Below is a small trained network, with its code and all its weights. Each question gives an input and a target symbol and asks what happens when units are switched off, that is, made to give their printed mean instead of their output.

import numpy as np


def w(rows, s, z=0):
    codes = np.array(rows[::2]) - 128.0
    scale = np.full(codes.shape[1], s)
    scale[-1] = z or s
    return codes * scale


def norm(h):
    return h / np.sqrt((h * h).mean(-1, keepdims=True) + 1e-5)


def f(y):
    return y / 2 * (1 + np.tanh(0.7978845608 * (y + 0.044715 * y**3)))


def softmax(a):
    e = np.exp(a - a.max(-1, keepdims=True))
    return e / e.sum(-1, keepdims=True)


def log_softmax(a):
    a = a - a.max(-1, keepdims=True)
    return a - np.log(np.exp(a).sum(-1, keepdims=True))


def net(x, mask):
    ids = ['ΓΔΨβεζηθμφω'.index(c) for c in x.split()]
    T = len(ids)
    res = E[ids] + P[:T]
    u = 0
    for l in range(2):
        r = norm(res)
        for j in range(2):
            rows = slice(2 * j, 2 * j + 2)
            q, k, v = (r @ M[l][rows].T for M in (Q, K, V))
            z = softmax(np.where(np.tri(T) > 0, q @ k.T / 2**0.5, -1e9)) @ v
            o = O[l][rows]
            res = res + np.where(mask[u + j], z, o[:, -1]) @ o[:, :-1]
        u += 2
        y = f(norm(res) @ A[l][:, :-1].T + A[l][:, -1])
        res = res + np.where(mask[u : u + 12], y, B[l][:, -1]) @ B[l][:, :-1]
        u += 12
    return log_softmax(norm(res)[-1] @ U[:, :-1].T + U[:, -1])


Q, K, V, O, A, B = {}, {}, {}, {}, {}, {}
E = w([
[93,184,2],'Γ',
[127,140,120],'Δ',
[64,39,112],'Ψ',
[150,117,153],'β',
[129,157,100],'ε',
[157,26,128],'ζ',
[158,182,119],'η',
[127,157,100],'θ',
[187,189,179],'μ',
[129,55,146],'φ',
[179,64,163],'ω',
],0.023)
P = w([
[1,198,158],'0',
[168,89,126],'1',
[167,91,123],'2',
[170,85,119],'3',
[167,93,121],'4',
[168,94,112],'5',
[165,94,110],'6',
[162,92,108],'7',
[166,95,103],'8',
[165,96,100],'9',
],0.0055)
Q[0] = w([
[114,170,201],'0.h1',
[124,136,98],'0.h1',
[169,184,57],'0.h2',
[104,117,253],'0.h2',
],0.028)
K[0] = w([
[194,109,60],'0.h1',
[107,158,129],'0.h1',
[193,241,59],'0.h2',
[122,97,254],'0.h2',
],0.026)
V[0] = w([
[195,127,48],'0.h1',
[240,11,53],'0.h1',
[225,145,3],'0.h2',
[180,121,22],'0.h2',
],0.007)
O[0] = w([
[145,166,216,117],'0.h1',
[102,56,253,54],'0.h1',
[9,130,172,253],'0.h2',
[35,149,153,214],'0.h2',
],0.0071,0.0031)
A[0] = w([
[246,170,181,130],'0.n1',
[75,167,141,105],'0.n2',
[131,207,158,99],'0.n3',
[132,188,157,109],'0.n4',
[128,110,139,95],'0.n5',
[250,62,132,92],'0.n6',
[108,106,171,94],'0.n7',
[135,110,141,120],'0.n8',
[163,224,213,3],'0.n9',
[103,176,199,105],'0.n10',
[158,105,122,58],'0.n11',
[149,67,109,71],'0.n12',
],0.016,0.0057)
B[0] = w([
[182,238,4,251],'0.n1',
[144,70,132,178],'0.n2',
[94,133,201,179],'0.n3',
[76,135,196,164],'0.n4',
[96,138,127,123],'0.n5',
[172,9,72,254],'0.n6',
[62,135,95,135],'0.n7',
[97,140,125,134],'0.n8',
[206,57,234,199],'0.n9',
[112,73,128,180],'0.n10',
[123,119,149,127],'0.n11',
[88,168,172,165],'0.n12',
],0.027,0.0073)
Q[1] = w([
[7,95,153],'1.h1',
[110,190,87],'1.h1',
[70,132,186],'1.h2',
[38,175,42],'1.h2',
],0.021)
K[1] = w([
[74,250,134],'1.h1',
[174,174,103],'1.h1',
[65,157,185],'1.h2',
[121,226,107],'1.h2',
],0.023)
V[1] = w([
[109,250,156],'1.h1',
[38,235,199],'1.h1',
[213,91,105],'1.h2',
[126,46,192],'1.h2',
],0.013)
O[1] = w([
[76,110,241,37],'1.h1',
[11,140,195,2],'1.h1',
[204,58,113,209],'1.h2',
[71,62,107,98],'1.h2',
],0.012,0.0048)
A[1] = w([
[157,134,138,100],'1.n1',
[114,119,76,156],'1.n2',
[157,240,52,186],'1.n3',
[114,91,234,40],'1.n4',
[254,244,228,2],'1.n5',
[147,179,174,153],'1.n6',
[159,92,241,7],'1.n7',
[104,161,159,108],'1.n8',
[127,144,108,117],'1.n9',
[175,66,126,49],'1.n10',
[155,161,136,140],'1.n11',
[61,73,135,60],'1.n12',
],0.023,0.0064)
B[1] = w([
[126,142,115,135],'1.n1',
[162,119,136,178],'1.n2',
[82,198,147,253],'1.n3',
[68,89,173,206],'1.n4',
[255,190,168,193],'1.n5',
[185,138,117,155],'1.n6',
[193,144,175,172],'1.n7',
[152,93,109,157],'1.n8',
[117,125,133,133],'1.n9',
[97,104,167,190],'1.n10',
[142,135,98,146],'1.n11',
[168,159,80,187],'1.n12',
],0.058,0.011)
U = w([
[42,122,39,67],'Γ',
[74,103,103,101],'Δ',
[95,134,149,210],'Ψ',
[137,183,57,160],'β',
[223,206,186,123],'ε',
[91,130,140,160],'ζ',
[183,102,237,69],'η',
[177,105,67,111],'θ',
[82,136,155,255],'μ',
[181,14,123,7],'φ',
[58,251,131,110],'ω',
],0.018,0.004)

Each question gives the input, a string of symbols that net reads in full, and the target symbol t.
The units are the heads (2 rows each of Q, K, V and O) and the neurons (one row each of A and B). Each row of codes is followed by its name. A weight is (code - 128) times the scale printed after its matrix; where a second scale follows, it is the last column's (O, A, B and U).
mask holds one flag per unit, layer by layer, with each layer's heads first. A switched-off unit (its flag False) gives its mean, the last column of its rows in O or B, instead of its output. The means were averaged over made-up inputs and are rounded, as every weight is.
A unit's drop is (log p(t) with every unit on - log p(t) with that unit switched off) / (log p(t) with every unit on - log p(t) with every unit switched off).
k most important neurons: the k neurons with the biggest drops, biggest first
top k neurons in layer l: the k neurons of layer l with the biggest drops, biggest first
which heads matter: for each layer, one digit per head in row order, 1 if its drop is at least 0.15 and else 0, layers parted by /
input φ φ ζ β μ ω β ε Δ, target φ: which heads matter => 11 / 00
input β Ψ β ε μ ω θ, target ω: top 3 neurons in layer 0 => (0.n6, 0.n9, 0.n1)
input ω ζ β μ μ ε, target θ: 4 most important neurons => (0.n1, 0.n2, 0.n6, 0.n9)
input μ Γ Δ θ Γ Δ, target η: 2 most important neurons => (0.n2, 0.n1)
input φ β ζ ζ Γ ζ ζ θ, target φ: top neuron in layer 0 => (0.n2)
input φ ε η β ε ζ μ Ψ θ, target φ: 2 most important neurons => (1.n3, 0.n1)
input ζ μ Ψ μ μ μ μ ζ Δ Δ, target β: 4 most important neurons => (0.n6, 0.n9, 0.n1, 1.n12)
input β ζ φ φ ζ ζ η Ψ μ Ψ, target ω: which heads matter => 10 / 00
input ζ μ φ ε, target β: which heads matter => 00 / 01
input ε Ψ β θ, target μ: which heads matter => 11 / 10
input ω Ψ φ Γ Ψ, target θ: 3 most important neurons => (0.n1, 0.n6, 1.n3)
input μ Δ Γ Ψ, target η: top 2 neurons in layer 0 => (0.n2, 0.n12)
input μ θ Ψ ε ζ θ η Δ, target η: 3 most important neurons => (0.n1, 0.n12, 0.n4)
input η ω Ψ θ Δ Δ η ω, target θ: which heads matter => 00 / 10
input ε Γ η β Γ ε, target μ: 3 most important neurons => (0.n1, 0.n6, 1.n5)
input ε Γ ω μ Γ μ Δ, target μ: 2 most important neurons => (0.n6, 0.n1)
input ε Δ φ θ φ Δ μ μ β Δ, target μ: 4 most important neurons => (0.n6, 0.n9, 0.n1, 1.n5)
input β μ ε μ Δ, target ω: 3 most important neurons => (0.n9, 0.n6, 1.n5)
input μ μ μ Γ Γ Γ ε, target η: top 3 neurons in layer 0 => (0.n2, 0.n1, 0.n6)
input ε μ Γ θ ζ Γ β ω ω ε, target μ: 3 most important neurons => (0.n6, 0.n9, 0.n1)
input ζ β μ η β ε θ, target β: which heads matter => 01 / 01
input φ β μ μ Ψ ε η ε Ψ, target φ: which heads matter => 01 / 00
input ζ Δ Γ η ε μ Ψ, target β: which heads matter => 01 / 00
input ζ ε η η ω Δ, target β: top 2 neurons in layer 1 => (1.n12, 1.n4)
input Ψ Γ Ψ μ β φ ε Ψ, target Γ: top 3 neurons in layer 1 => (1.n5, 1.n3, 1.n12)
input μ η Ψ ε, target η: which heads matter => 11 / 10
